Here is a tiny trained network, its code and every weight. The questions are about switching its units off for an input and a class, where a switched-off unit gives its printed mean instead of its output.

import numpy as np


def w(rows, s, z=0):
    codes = np.array(rows[::2]) - 128.0
    scale = np.full(codes.shape[1], s)
    scale[-1] = z or s
    return codes * scale


def f(y):
    return np.maximum(y, 0)


def log_softmax(a):
    a = a - a.max(-1, keepdims=True)
    return a - np.log(np.exp(a).sum(-1, keepdims=True))


def net(x, mask):
    res = np.array(x, float).reshape(1, 4) / 4 @ E
    y = f(res @ A[0][:, :-1].T + A[0][:, -1])
    res = res + np.where(mask, y, B[0][:, -1]) @ B[0][:, :-1]
    return log_softmax(res[-1] @ U[:, :-1].T + U[:, -1])


A, B = {}, {}
E = w([
[168,146,244,121,211,131,93,177,145],'x0',
[136,136,128,170,154,178,117,136,92],'x1',
[82,45,140,164,95,129,92,142,180],'x2',
[112,131,108,166,122,171,101,42,215],'x3',
],0.011)
A[0] = w([
[223,196,133,159,195,169,104,106,171,209],'neuron 1',
[127,153,118,51,69,68,153,124,148,225],'neuron 2',
[197,198,253,94,190,132,102,145,124,216],'neuron 3',
[180,150,142,115,162,113,182,175,76,148],'neuron 4',
[119,129,135,128,165,189,128,175,76,143],'neuron 5',
[115,69,166,136,93,114,78,104,182,189],'neuron 6',
[89,69,142,126,129,147,98,125,230,189],'neuron 7',
[116,89,87,199,69,144,116,108,118,183],'neuron 8',
[111,47,114,64,85,45,128,168,86,251],'neuron 9',
[146,105,109,136,129,126,125,98,221,179],'neuron 10',
[137,158,230,142,201,128,109,167,72,194],'neuron 11',
[95,98,118,206,91,166,157,68,127,225],'neuron 12',
[179,150,157,45,100,100,226,134,114,215],'neuron 13',
],0.0083,0.0032)
B[0] = w([
[79,83,43,65,182,169,31,177,86,202],'neuron 1',
[120,179,120,168,154,58,90,41,61,183],'neuron 2',
[178,104,209,81,210,177,109,177,175,253],'neuron 3',
[94,83,168,129,166,62,143,90,192,201],'neuron 4',
[105,54,173,204,83,160,184,180,172,173],'neuron 5',
[6,19,163,185,170,2,243,29,228,189],'neuron 6',
[8,43,221,248,226,97,195,68,151,201],'neuron 7',
[142,111,140,99,36,136,169,97,129,197],'neuron 8',
[99,118,70,131,93,18,113,45,122,208],'neuron 9',
[36,82,157,195,156,114,137,58,144,184],'neuron 10',
[152,123,251,102,200,139,185,170,175,231],'neuron 11',
[123,98,79,174,90,183,132,102,183,203],'neuron 12',
[90,168,48,104,228,51,93,131,161,199],'neuron 13',
],0.0063,0.012)
U = w([
[113,135,65,104,177,58,47,110,78,146],'0',
[165,111,85,125,36,162,150,127,118,147],'1',
[139,103,124,127,153,213,42,154,117,126],'2',
[254,201,198,112,63,149,85,160,106,3],'3',
[99,54,183,160,164,103,192,106,184,131],'4',
[207,137,186,86,200,156,95,187,145,123],'5',
[145,211,102,113,69,136,128,123,96,105],'6',
],0.0088,0.0056)

Each question gives the input, the list of numbers given to net, and the class t.
The units are the neurons (one row each of A and B). Each row of codes is followed by its name. A weight is (code - 128) times the scale printed after its matrix; where a second scale follows, it is the last column's (A, B and U).
mask holds one flag per neuron, in row order. A switched-off neuron (its flag False) gives its mean, the last column of its row in B, instead of its output. The means were averaged over made-up inputs and are rounded, as every weight is.
A unit's drop is (log p(t) with every unit on - log p(t) with that unit switched off) / (log p(t) with every unit on - log p(t) with every unit switched off).
The circuit of an input: a set's keep is (log p(t) with only the set's units on - log p(t) with every unit switched off) / (log p(t) with every unit on - log p(t) with every unit switched off). Starting from the 12 units with the biggest drops (on a tie, the unit counted first), units are removed one at a time, each time the one whose removal leaves the highest keep (on an exact tie, the one counted first), for as long as the keep stays at least 0.8.
circuit, biggest first: the units of the circuit, biggest drop first
top k neurons: the k neurons with the biggest drops, biggest first
drop when u is switched off: that unit's drop, to one decimal
input [-3,6,-7,-2], class 0: circuit, biggest first : [neuron 13; neuron 7]
input [-5,6,-6,-1], class 0: circuit, biggest first : [neuron 11]
input [-1,2,-2,0], class 0: circuit, biggest first : [neuron 11; neuron 7]
input [0,4,-6,-6], class 5: top 2 neurons : [neuron 6; neuron 7]
input [3,-7,-3,-3], class 5: top 2 neurons : [neuron 3; neuron 6]
input [1,4,1,-4], class 5: top 3 neurons : [neuron 6; neuron 7; neuron 10]
input [-8,0,1,3], class 1: drop when neuron 8 is switched off : 0.2
input [-3,3,-2,-7], class 0: drop when neuron 7 is switched off : 0.2
input [0,-3,-6,5], class 0: drop when neuron 11 is switched off : 0.1
input [3,2,3,-6], class 5: top 2 neurons : [neuron 6; neuron 7]
